Here is a tiny trained network, its code and every weight. The questions are about switching its units off for an input and a class, where a switched-off unit gives its printed mean instead of its output.

import numpy as np


def w(rows, s, z=0):
    codes = np.array(rows[::2]) - 128.0
    scale = np.full(codes.shape[1], s)
    scale[-1] = z or s
    return codes * scale


def f(y):
    return np.maximum(y, 0)


def log_softmax(a):
    a = a - a.max(-1, keepdims=True)
    return a - np.log(np.exp(a).sum(-1, keepdims=True))


def net(x, mask):
    res = np.array(x, float).reshape(1, 5) / 4 @ E
    y = f(res @ A[0][:, :-1].T + A[0][:, -1])
    res = res + np.where(mask, y, B[0][:, -1]) @ B[0][:, :-1]
    return log_softmax(res[-1] @ U[:, :-1].T + U[:, -1])


A, B = {}, {}
E = w([
[163,254,113,158,224,109,118,131,111,109,125,90],'x0',
[155,73,56,48,124,59,82,80,204,95,97,140],'x1',
[213,174,80,52,162,190,91,159,78,111,192,157],'x2',
[166,62,195,46,96,20,196,185,93,198,199,41],'x3',
[205,102,103,96,70,240,136,124,188,229,208,199],'x4',
],0.0086)
A[0] = w([
[177,90,102,42,135,71,115,120,155,132,149,96,110],'n1',
[124,88,145,103,106,124,159,123,144,168,141,141,11],'n2',
[145,59,66,94,102,135,79,107,176,91,119,183,132],'n3',
[143,156,63,153,136,193,86,74,222,136,107,196,177],'n4',
[165,109,111,87,142,63,126,116,166,135,135,107,159],'n5',
[103,117,134,143,155,30,137,96,170,101,83,71,105],'n6',
[138,254,97,157,236,117,88,129,88,55,106,119,190],'n7',
[120,140,133,146,117,149,152,131,134,169,124,105,4],'n8',
[238,177,87,87,134,149,119,122,154,181,189,144,111],'n9',
[139,160,77,89,163,107,81,96,126,59,101,140,194],'n10',
[226,148,112,84,139,187,130,151,129,168,210,150,161],'n11',
[113,156,123,129,125,102,113,107,132,91,88,118,244],'n12',
[95,156,159,188,133,182,143,120,95,128,140,141,51],'n13',
],0.012,0.0038)
B[0] = w([
[149,44,140,83,113,83,150,197,99,129,137,73,188],'n1',
[153,124,107,130,151,155,74,117,89,68,144,131,162],'n2',
[168,94,42,51,81,101,60,45,174,91,94,129,197],'n3',
[26,95,167,170,177,58,165,86,212,133,34,188,233],'n4',
[156,86,155,112,138,85,171,198,108,150,136,83,174],'n5',
[89,188,104,153,163,175,179,135,190,254,81,150,202],'n6',
[175,253,130,152,87,227,71,104,103,72,199,146,252],'n7',
[127,132,143,164,118,131,97,153,128,57,153,155,142],'n8',
[226,117,94,84,66,163,91,183,89,202,187,33,209],'n9',
[159,215,140,163,110,211,87,129,64,85,175,125,204],'n10',
[149,197,95,99,151,221,174,142,125,243,147,66,223],'n11',
[131,195,160,160,134,194,120,126,107,135,155,153,182],'n12',
[166,50,111,72,115,83,146,167,94,129,145,102,174],'n13',
],0.0091,0.021)
U = w([
[175,10,122,66,92,1,130,173,83,111,158,79,254],'0',
[140,120,60,86,113,163,121,105,183,187,99,118,86],'1',
[17,120,175,173,181,47,210,147,171,162,57,152,68],'2',
[178,183,124,136,117,204,115,166,58,136,204,103,99],'3',
[96,149,129,161,114,145,77,53,158,17,113,196,112],'4',
],0.0086,0.0028)

Each question gives the input, the list of numbers given to net, and the class t.
The units are the neurons (one row each of A and B). Each row of codes is followed by its name. A weight is (code - 128) times the scale printed after its matrix; where a second scale follows, it is the last column's (A, B and U).
mask holds one flag per neuron, in row order. A switched-off neuron (its flag False) gives its mean, the last column of its row in B, instead of its output. The means were averaged over made-up inputs and are rounded, as every weight is.
A unit's drop is (log p(t) with every unit on - log p(t) with that unit switched off) / (log p(t) with every unit on - log p(t) with every unit switched off).
The circuit of an input: a set's keep is (log p(t) with only the set's units on - log p(t) with every unit switched off) / (log p(t) with every unit on - log p(t) with every unit switched off). Starting from the 12 units with the biggest drops (on a tie, the unit counted first), units are removed one at a time, each time the one whose removal leaves the highest keep (on an exact tie, the one counted first), for as long as the keep stays at least 0.8.
circuit, biggest first: the units of the circuit, biggest drop first
most important unit: the unit with the biggest drop
k most important neurons: the k neurons with the biggest drops, biggest first
drop when u is switched off: that unit's drop, to one decimal
input [-3,6,-6,0,-6], class 2: 4 most important neurons : (n7; n9; n6; n11)
input [-3,5,-3,-8,8], class 4: most important unit : n3
input [-8,1,-3,-3,-8], class 2: 3 most important neurons : (n7; n6; n9)
input [5,-1,0,7,0], class 0: circuit, biggest first : (n7; n10)
input [-7,8,-4,-4,2], class 4: 2 most important neurons : (n3; n11)
input [-5,4,-1,-3,0], class 4: 3 most important neurons : (n11; n9; n3)
input [-4,-8,0,5,-3], class 0: 2 most important neurons : (n7; n4)
input [5,6,5,-6,7], class 1: 2 most important neurons : (n4; n3)
input [2,7,-8,-4,0], class 2: 3 most important neurons : (n6; n7; n4)
input [-8,7,3,-3,-5], class 4: 4 most important neurons : (n11; n9; n10; n13)
input [-5,2,-7,-7,6], class 2: 3 most important neurons : (n4; n7; n10)
input [-5,-5,-2,8,2], class 0: 2 most important neurons : (n7; n10)
input [-5,2,0,-2,-3], class 4: 2 most important neurons : (n11; n9)
input [1,-5,-3,-8,3], class 2: most important neuron : (n4)
input [-8,-3,-3,0,5], class 1: drop when n4 is switched off : 0.1
input [0,-7,-2,6,-1], class 0: drop when n7 is switched off : 0.6
input [-3,-6,-7,4,-3], class 2: drop when n7 is switched off : 0.2
